[[113 136 119 112 112 135 125 111 117 108 138 110]
 [131 126 131 132 134 127 129 133 132 135 127 133]
 [106 142 118 107 106 140 123 107 113 101 146 104]
 [126 129 127 126 127 129 128 126 127 126 130 126]
 [137 123 133 137 137 124 130 137 134 140 121 138]
 [149 117 139 150 147 118 132 150 141 153 111 152]] out 106

[[148 148 109 110 102 145 109 106 146 111 147 149 147]
 [147 145 107 110  98 147 107 102 143 107 143 143 144]
 [133 136 120 120 115 133 120 119 136 124 134 132 133]
 [132 132 125 124 124 133 125 124 133 126 129 130 130]
 [139 143 113 113 108 140 114 110 140 113 140 143 143]
 [113 113 143 143 150 110 144 147 114 146 115 114 113]
 [142 137 116 114 111 138 113 115 141 114 140 141 141]
 [141 142 114 111 109 143 113 108 143 110 140 142 141]
 [124 123 132 132 131 123 132 132 125 130 123 123 124]] out 133

[[135 144 111 113 115 135 149 127 117 129 139 115 137 135 126 144]
 [135 144 111 113 115 135 149 127 117 129 139 115 137 135 127 144]
 [135 145 109 111 113 135 150 126 115 129 140 113 138 135 127 146]
 [122 114 142 141 139 122 109 129 138 127 118 139 120 122 129 114]
 [134 142 113 114 116 134 146 127 118 129 138 116 136 134 127 142]
 [122 114 144 142 140 122 110 129 138 127 118 140 120 122 129 114]] out 135

[[125 149 125 126 128 125 131 123 129 123]
 [131 145 123 124 131 120 124 117 128 123]
 [112 136 131 130 129 135 134 131 119 117]
 [111 126 135 135 122 137 137 132 144 123]
 [132 147 126 128 122 122 132 120 132 132]
 [131 118 133 135 116 127 130 118 124 137]
 [125 149 125 126 128 125 131 123 138 123]] out 112

[[130 130 130 128 128 128 130 128 128 130]
 [115 116 116 143 143 149 115 144 147 116]
 [134 134 134 124 124 122 134 124 123 134]
 [145 144 145 113 113 107 144 112 110 144]
 [147 146 147 111 110 104 147 110 107 146]
 [138 138 138 119 119 116 138 119 117 138]
 [113 114 114 145 145 152 113 146 149 114]] out 134
---
[130 145 157  99] gives 130

[[121 127 125 136 127 129 127]
 [111 128 123 132 130 117 127]
 [103 128 124 128 130 116 127]] gives 111

[158 134 120 122 111] gives 120

[[145 123 130 115 145]
 [152 113 116 129 122]
 [104 119 128 124 118]] gives 113

[[129 132 131 127]
 [128 112 106 151]] gives 112

[105 125 129 116 135] gives 116

[[130 141 124 129 127]
 [126 124 126 117 154]
 [127 136 136 123 137]] gives 123
---
[[131, 104, 99, 143], [122, 153, 148, 110], [126, 124, 134, 149]]
153
[[118, 130, 126, 127, 103, 120, 137], [117, 128, 129, 127, 114, 121, 137]]
128
[[111, 122, 153, 157, 129, 134, 131], [122, 145, 144, 120, 132, 125, 125]]
145
[[112, 142, 141, 116, 113], [109, 136, 136, 101, 107], [110, 133, 108, 126, 140]]
136
[[125, 150, 149, 129, 150, 150, 120], [125, 145, 147, 115, 149, 147, 114], [140, 110, 109, 118, 107, 108, 121]]
145
[[137, 105, 130, 139], [139, 103, 113, 142], [124, 148, 110, 121]]
103
[[135, 125, 125, 127], [113, 110, 143, 105]]
110
[[152, 118, 138, 112, 134], [129, 127, 127, 127, 130], [127, 129, 127, 129, 128]]
127
---
[[112 104 115 117 108 111 105]
 [114 113 115 121 110 118 112]
 [111 103 114 125 101 116 101]] Answer: 108

[130 145 152 136 139] Answer: 152

[110  99 150 121] Answer: 99

[156 130 125 119 118] Answer: 125

[[143 129 134 107 106 149]
 [135 138 135 148 125 118]] Answer: 107

[114 120 112 125 101] Answer: 112

[120 102 127 115] Answer: 102

[[131 116  99 132]
 [132 130 136 127]] Answer: 116
---
[[141 141 144 143 143 144]
 [149 146 132 137 134 134]
 [151 147 133 138 133 135]] | 144

[[131 128 139 103 135 103]
 [135 126 131 130 125 130]
 [126 128 123 140 125 139]] | 103

[[127 137 136 137]
 [ 99 125 126 125]
 [131 126 126 127]] | 137

[[119 106 119 118 114 110]
 [117 106 118 117 112 109]
 [102 126 103 107 107 121]] | 110

[[148 102 107 108 136]
 [145 115 114 112 145]
 [141 113 120 103 140]] | 136

[[134 102 140 137 123]
 [136 116 141 137 131]
 [137 126 143 139 134]] | 123

[[132 109 135 114 114 148 149]
 [149 130 104 121 109 148 146]
 [144 136 107 131 122 132 131]] | 149
---
138,114,141,139,119,105,126 Out: 114

108,133,124,151,146,146
142,126,129,101,102,102
Out: 133

126,99,146,143,102,137 Out: 99

142,112,137,151,125,147 Out: 112

111,109,140,153,137,135,156 Out: 109

121,139,114,119,158,100,113
158,116,100,122,108,113,154
149,121,150,104,119,133,158
Out: 139

112,118,117,107,150 Out: 118

102,126,127,138 Out: 126

120,141,102,139,110,153,118 Out: 141

103,133,112,138,125,136,118 Out: 133
---
[[141, 142, 141, 119, 141, 141], [147, 149, 148, 111, 148, 148], [118, 119, 119, 142, 119, 119]] | 141
[104, 152, 149, 150, 108, 153] | 153
[150, 145, 108, 142, 144, 113, 114] | 114
[[128, 109, 136, 141], [126, 103, 131, 145], [126, 105, 132, 144]] | 141
[108, 111, 107, 109] | 109
[130, 104, 123, 132, 131, 108] | 108
[[115, 136, 146, 148, 157, 108], [133, 147, 149, 151, 152, 117]] | 108
---
[122 126 152 140 115] Out: 115, 122

[139 143 146 154 147] Out: 147, 139

[157 145 141 149 151] Out: 151, 157

[106  99 109 154 104] Out: 104, 106

[140 127 138 138 157 127] Out: 127, 140

[113 137 127 124 105] Out: 105, 113

[[136 134 100 119 124 113 113]
 [132 105 116 134 140 148 139]] Out: 113, 132

[[129 101 100 150 119 130]
 [128 114 113 140 124 129]] Out: 130, 128

[[136 122 155 120]
 [135 125 146 125]] Out: 120, 135
---
[119 114 125 100 129 141 130] value 114
[124 149 139 140 111 119 154] value 149
[155 151 151 154] value 151
[130 146 143 154] value 146
[157 109 135 122 130] value 109
[106 152 127 123 128 140 117] value 152
---
Input:
array([[121, 133, 139, 114, 136],
       [111, 141, 153, 122, 146]])
Output: 153, 146

Input: array([151, 154, 149, 144])
Output: 154, 151

Input: array([117, 102, 148, 110])
Output: 148, 117

Input: array([142, 104, 140, 101,  99])
Output: 142, 140

Input: array([152, 121, 127, 123, 122, 118, 120])
Output: 152, 127

Input:
array([[117, 116, 142, 120, 140],
       [117, 116, 143, 119, 141],
       [148, 149, 102, 144, 105]])
Output: 149, 148

Input: array([105, 139, 108, 104, 127])
Output: 139, 127

Input: array([110, 135, 105, 139])
Output: 139, 135

Input:
array([[143, 144, 145, 142, 148, 144, 147],
       [111, 110, 109, 106, 109, 106, 109],
       [143, 140, 142, 141, 141, 141, 142]])
Output: 148, 147
---
[[112 147 144 144 106 142 109]
 [144 106 109 105 156 112 152]
 [142 111 110 111 151 113 148]] gives 112

[[133 144 150 119 141]
 [121 140 144 157 126]] gives 157

[[146 107 105 102 157 110 153]
 [146 108 109 107 153 112 149]
 [145 105 108 105 156 112 151]] gives 112

[[144 149 119 120]
 [145 107 114 151]
 [116 153 112 155]] gives 114

[[157 148 113 126 127 130 123]
 [132 114 133 122 114  98 132]
 [129 121 118 119 125 136 137]] gives 98

[[136 124 131 127]
 [118 130  99 123]
 [120 131 125 129]] gives 99
